[-.41 -.42 .23 -.02 -.33 -.20 .22 .36]  (89)
[-.05 -.11 .09 .05 .08 -.04 .06 .03]  (24)
[.00 -.20 .21 .19 .28 -.04 .10 -.05]  (161)
[.02 -.22 .25 .23 .41 -.05 .12 -.06]  (177)
[-.49 -.51 .28 -.02 -.38 .26 .26 .42]  (198)
[-.04 .25 -.25 -.30 -.34 .01 -.11 .14]  (72)
[.50 .19 .05 .33 .84 .19 -.11 -.51]  (110)
[-.25 -.64 .51 .36 .29 -.18 .31 .11]  (101)
[-.17 .14 -.20 -.33 -.48 -.05 -.05 .25]  (32)
[.11 .26 -.20 -.15 -.05 .07 -.12 -.04]  (66)
[.11 -.05 .11 .16 .32 .02 .02 -.13]  (28)
[.24 .60 -.44 -.36 -.12 .14 -.28 -.07]  (135)
back: [-.13 .02] => (28)
after: [.21] => [.19]

[-.20 .02 -.04 .27 .31 .50] = (20)
[.45 .17 -.09 .19 -.65 -.57] = (123)
[.04 .28 .37 .18 -.06 .35] = (55)
back: [-.06 .18 .37 .28 .04] => (55)
which: [.45 .17 -.09 .19 -.65] => (123)

[-.14 .02 -.07 .80] : (156)
[.05 -.40 .50 -.43] : (85)
[.26 .46 .50 -.43] : (54)
[.24 -.40 .50 -.43] : (186)
[.05 .25 .50 -.43] : (62)
[-.01 -.37 -.34 -.59] : (106)
[-.20 .22 .44 -.44] : (168)
[.50 -.10 -.01 -.82] : (171)
[-.05 .21 -.72 .58] : (117)
[.32 -.08 -.42 .20] : (107)
[.26 .46 -.27 .11] : (91)
which: [.05 .25 .50 -.43] => (62)
which: [-.37 -.34 -.59] => (106)
after: [-.72] => [.58]
after: [.25] => [.50]

[.12 .28 .28 -.37 -.21 -.05 .42 .10 -.14 -.15 -.30 -.32 -.75 -.53 -.53 -.65 -.17 -.71 .06 .09 .02 .21 -.10 -.33 -.11 -.08 .15 -.33 .17 -.26 -.16] = (102)
[.12 .28 .28 -.37 -.21 -.05 .42 .10 -.14 -.15 -.30 -.32 -.28 -.40 .36 -.34 -.36 -.08 .06 .09 .02 .21 -.10 -.19 .37 .35 -.05 -.18 -.03 -.12 -.10] = (38)
[.32 -.62 .29 -.72 -.64 .41 -.23 .44 -.31 -.52 -.60 -.72 -.53 -.75 -.53 -.65 -.71 -.17 -.04 .45 .41 .40 -.25 -.71 -.42 -.42 .28 -.70 .32 -.56 -.52] = (29)
after: [.29] => [-.72]
which: [.12 .28 .28 -.37 -.21 -.05 .42 .10 -.14 -.15 -.30 -.32 -.28 -.40 .36 -.34 -.36 -.08 .06 .09 .02 .21 -.10 -.19 .37 .35 -.05 -.18 -.03 -.12 -.10] => (38)
which: [-.53 -.75 -.53 -.65 -.71 -.17] => (29)

[.54 .13 -.11 -.53 .14 .29]  (14)
[.39 .64 -.69 -.09 .11 .37]  (34)
[-.02 -.59 .61 .01 .04 -.19]  (71)
[-.65 -.38 .39 .61 -.28 -.49]  (26)
[.19 .02 -.14 .01 .88 .63]  (43)
[.64 .39 -.42 -.56 .45 .60]  (69)
which: [.64 .39 -.42 -.56 .45 .60] => (69)
back: [.04 .01 .61 -.59 -.02] => (71)
after: [-.53] => [.14]

[.21 .22 -.41 -.47] -> (22)
[-.37 .64 -.18 .39] -> (41)
[.63 -.56 -.54 .85] -> (77)
back: [-.54 -.56] => (77)
after: [.21] => [.22]
which: [.22 -.41] => (22)

[-.11 .09 .25 -.17] : (58)
[.24 -.22 -.12 -.66] : (136)
[.20 -.19 -.09 .03] : (146)
[-.03 -.07 .05 -.71] : (116)
[.08 .40 -.07 -.16] : (84)
[-.16 .08 .40 -.09] : (93)
[.12 -.22 -.12 -.22] : (49)
[.13 -.13 -.03 .29] : (68)
[.12 .08 .40 -.09] : (137)
[.30 -.28 -.06 .09] : (57)
[.12 .08 .06 .04] : (81)
which: [.12 .08 .40 -.09] => (137)
which: [-.11 .09] => (58)
which: [.12 -.22] => (49)

